Below are the code and all the weights of a small trained network. Each question names an input and a class and asks about switching units off, where a switched-off unit gives its printed mean instead of its output.

import numpy as np


def w(rows, s, z=0):
    codes = np.array(rows[::2]) - 128.0
    scale = np.full(codes.shape[1], s)
    scale[-1] = z or s
    return codes * scale


def f(y):
    return np.maximum(y, 0)


def log_softmax(a):
    a = a - a.max(-1, keepdims=True)
    return a - np.log(np.exp(a).sum(-1, keepdims=True))


def net(x, mask):
    res = np.array(x, float).reshape(1, 6) / 4 @ E
    y = f(res @ A[0][:, :-1].T + A[0][:, -1])
    res = res + np.where(mask, y, B[0][:, -1]) @ B[0][:, :-1]
    return log_softmax(res[-1] @ U[:, :-1].T + U[:, -1])


A, B = {}, {}
E = w([
[140,253,194,220,111,69,203,89],'x0',
[11,78,65,193,101,60,60,43],'x1',
[118,246,126,33,125,64,13,122],'x2',
[212,108,59,104,253,68,174,63],'x3',
[124,131,130,133,135,126,124,134],'x4',
[7,132,219,74,226,210,155,42],'x5',
],0.0075)
A[0] = w([
[107,207,134,41,116,105,60,125,83],'N1',
[154,185,150,62,131,120,111,162,91],'N2',
[156,149,141,94,119,160,159,145,22],'N3',
[88,109,97,196,86,106,79,92,74],'N4',
[121,68,151,98,156,144,100,140,47],'N5',
[201,120,60,194,31,64,88,165,75],'N6',
[184,173,143,72,145,178,182,174,45],'N7',
[122,50,89,52,127,173,74,153,98],'N8',
[69,129,209,87,132,154,154,79,62],'N9',
[171,136,181,90,135,162,160,187,13],'N10',
[62,144,180,154,52,192,92,217,63],'N11',
[94,130,176,98,159,183,133,45,49],'N12',
[145,174,146,67,116,108,74,134,65],'N13',
[119,69,115,78,142,184,65,152,45],'N14',
[122,206,103,65,120,100,76,127,67],'N15',
[92,95,68,173,155,72,112,55,39],'N16',
[52,104,91,177,123,85,71,48,56],'N17',
[186,139,84,148,89,90,141,193,56],'N18',
[133,68,155,196,96,187,161,145,85],'N19',
[105,106,169,175,72,190,130,165,22],'N20',
[128,179,146,179,145,103,152,123,5],'N21',
[132,68,91,73,141,175,87,151,81],'N22',
[198,104,45,120,240,114,170,79,72],'N23',
[133,68,85,163,98,189,180,145,63],'N24',
[71,126,182,116,211,187,105,108,48],'N25',
[163,43,130,195,164,146,180,104,58],'N26',
[147,64,88,101,118,142,85,173,64],'N27',
[127,97,160,195,144,137,171,135,49],'N28',
[147,156,86,113,185,98,143,116,5],'N29',
[195,144,165,96,158,160,143,175,102],'N30',
[85,160,131,124,53,195,122,176,64],'N31',
[80,141,159,110,175,166,142,92,15],'N32',
[93,120,203,133,41,153,121,185,37],'N33',
[168,130,107,144,88,92,141,197,78],'N34',
[111,71,147,177,106,157,205,137,24],'N35',
[95,144,220,109,165,157,137,61,42],'N36',
[55,113,119,169,70,122,85,119,103],'N37',
[185,146,195,119,147,188,115,214,68],'N38',
[158,164,132,155,147,110,153,89,68],'N39',
[134,201,254,212,113,87,167,116,52],'N40',
[130,67,127,107,153,153,91,177,58],'N41',
[163,70,160,173,157,186,184,163,51],'N42',
[184,147,186,88,146,175,156,198,31],'N43',
[132,191,172,195,89,70,176,79,85],'N44',
],0.0094,0.003)
B[0] = w([
[105,109,224,179,145,55,21,101,214],'N1',
[88,82,164,164,111,100,82,69,183],'N2',
[116,116,110,137,63,158,131,83,152],'N3',
[113,86,46,138,59,198,145,60,195],'N4',
[112,148,121,129,104,122,148,188,160],'N5',
[235,75,93,183,195,213,94,216,250],'N6',
[101,105,104,127,45,169,139,55,188],'N7',
[57,191,177,138,72,78,203,212,212],'N8',
[230,94,114,157,168,186,107,183,190],'N9',
[100,106,93,164,68,158,157,74,173],'N10',
[192,149,97,34,216,116,163,83,219],'N11',
[195,82,101,174,168,193,105,204,189],'N12',
[104,116,199,178,146,80,53,99,183],'N13',
[125,224,135,146,100,106,174,188,189],'N14',
[96,117,187,160,167,91,64,105,198],'N15',
[107,96,72,88,72,190,144,59,198],'N16',
[91,70,83,166,37,179,166,43,214],'N17',
[172,94,127,151,169,190,109,163,199],'N18',
[86,128,206,147,158,74,44,101,177],'N19',
[140,142,124,59,211,82,120,78,174],'N20',
[98,159,142,127,110,95,184,185,162],'N21',
[61,183,166,109,74,112,183,203,193],'N22',
[176,174,87,2,219,74,155,89,227],'N23',
[96,131,216,161,134,71,53,122,177],'N24',
[181,89,106,179,172,195,118,186,193],'N25',
[116,151,191,138,166,58,64,98,185],'N26',
[109,190,124,144,103,118,168,190,189],'N27',
[92,107,185,144,122,78,80,128,158],'N28',
[136,145,118,82,165,106,145,113,164],'N29',
[96,66,53,147,60,141,163,62,185],'N30',
[170,143,108,46,224,90,175,86,190],'N31',
[196,96,96,173,161,171,109,190,174],'N32',
[161,146,63,5,231,94,175,92,195],'N33',
[218,98,108,173,154,188,97,163,189],'N34',
[119,107,207,154,113,88,45,118,169],'N35',
[211,109,109,169,143,170,109,198,193],'N36',
[140,115,97,95,120,144,167,46,199],'N37',
[95,68,60,139,66,178,137,44,190],'N38',
[89,163,117,83,108,89,190,155,162],'N39',
[45,220,146,121,73,91,199,217,216],'N40',
[62,207,113,136,74,108,165,176,172],'N41',
[108,124,161,159,139,103,57,75,177],'N42',
[93,62,77,141,33,164,142,67,186],'N43',
[61,192,138,114,82,113,194,219,207],'N44',
],0.0061,0.012)
U = w([
[200,109,122,188,150,213,103,226,72],'0',
[93,104,104,144,50,185,151,49,107],'1',
[72,200,155,135,86,101,190,244,137],'2',
[103,128,208,170,143,68,26,103,83],'3',
[166,156,110,22,199,105,167,97,253],'4',
],0.011,0.0017)

Each question gives the input, the list of numbers given to net, and the class t.
The units are the neurons (one row each of A and B). Each row of codes is followed by its name. A weight is (code - 128) times the scale printed after its matrix; where a second scale follows, it is the last column's (A, B and U).
mask holds one flag per neuron, in row order. A switched-off neuron (its flag False) gives its mean, the last column of its row in B, instead of its output. The means were averaged over made-up inputs and are rounded, as every weight is.
A unit's drop is (log p(t) with every unit on - log p(t) with that unit switched off) / (log p(t) with every unit on - log p(t) with every unit switched off).
The circuit of an input: a set's keep is (log p(t) with only the set's units on - log p(t) with every unit switched off) / (log p(t) with every unit on - log p(t) with every unit switched off). Starting from the 12 units with the biggest drops (on a tie, the unit counted first), units are removed one at a time, each time the one whose removal leaves the highest keep (on an exact tie, the one counted first), for as long as the keep stays at least 0.8.
units of the circuit, in order: the units of the circuit, biggest drop first
most important unit: the unit with the biggest drop
top k neurons: the k neurons with the biggest drops, biggest first
drop when u is switched off: that unit's drop, to one decimal
input [-5,4,-8,8,-1,2], class 3: units of the circuit, in order : (N26)
input [8,-8,-3,8,0,-2], class 1: units of the circuit, in order : (N7, N43)
input [2,2,-8,8,5,3], class 3: top 2 neurons : (N26, N35)
input [7,-2,-8,-5,5,-4], class 3: top 2 neurons : (N19, N35)
input [-8,-6,4,7,-3,4], class 2: units of the circuit, in order : (N8, N22)
input [-6,6,3,4,-5,-1], class 1: top 3 neurons : (N17, N16, N40)
input [-8,-8,-3,-2,1,3], class 1: top 2 neurons : (N38, N43)
input [-3,-1,5,-6,2,2], class 4: top 3 neurons : (N11, N33, N31)
input [-5,-1,6,4,3,1], class 3: units of the circuit, in order : (N1, N13)
input [-6,-5,6,-3,8,3], class 2: top 2 neurons : (N8, N14)
input [4,7,-8,4,-7,-7], class 3: top 2 neurons : (N26, N24)
input [6,2,7,5,7,-6], class 3: top 3 neurons : (N15, N1, N13)
input [8,7,5,-3,-3,2], class 2: top 4 neurons : (N40, N44, N21, N38)
input [5,-4,-5,2,-5,1], class 2: units of the circuit, in order : (N40)
input [-3,4,6,-7,-5,1], class 4: top 3 neurons : (N11, N33, N31)
input [1,4,4,-7,6,-6], class 4: units of the circuit, in order : (N11, N33)
input [5,5,-6,-4,0,2], class 3: top 2 neurons : (N19, N35)
input [-8,5,6,-8,-7,5], class 2: top 4 neurons : (N8, N14, N22, N23)
input [7,7,6,5,-8,-4], class 1: top 2 neurons : (N17, N16)
input [-8,4,-2,0,2,8], class 0: most important unit : N25
input [3,-8,-1,5,5,8], class 0: top 2 neurons : (N36, N12)
input [6,-7,-7,-5,-1,-5], class 1: top 2 neurons : (N38, N43)
input [-7,-1,1,5,8,-5], class 2: drop when N19 is switched off : 0.0
input [4,-5,4,3,4,2], class 1: drop when N7 is switched off : 0.1
input [6,2,2,-3,-6,-7], class 0: drop when N6 is switched off : 1.9
input [2,7,0,6,6,-4], class 1: drop when N17 is switched off : 1.0
input [-5,-7,7,-5,5,1], class 1: units of the circuit, in order : (N38)
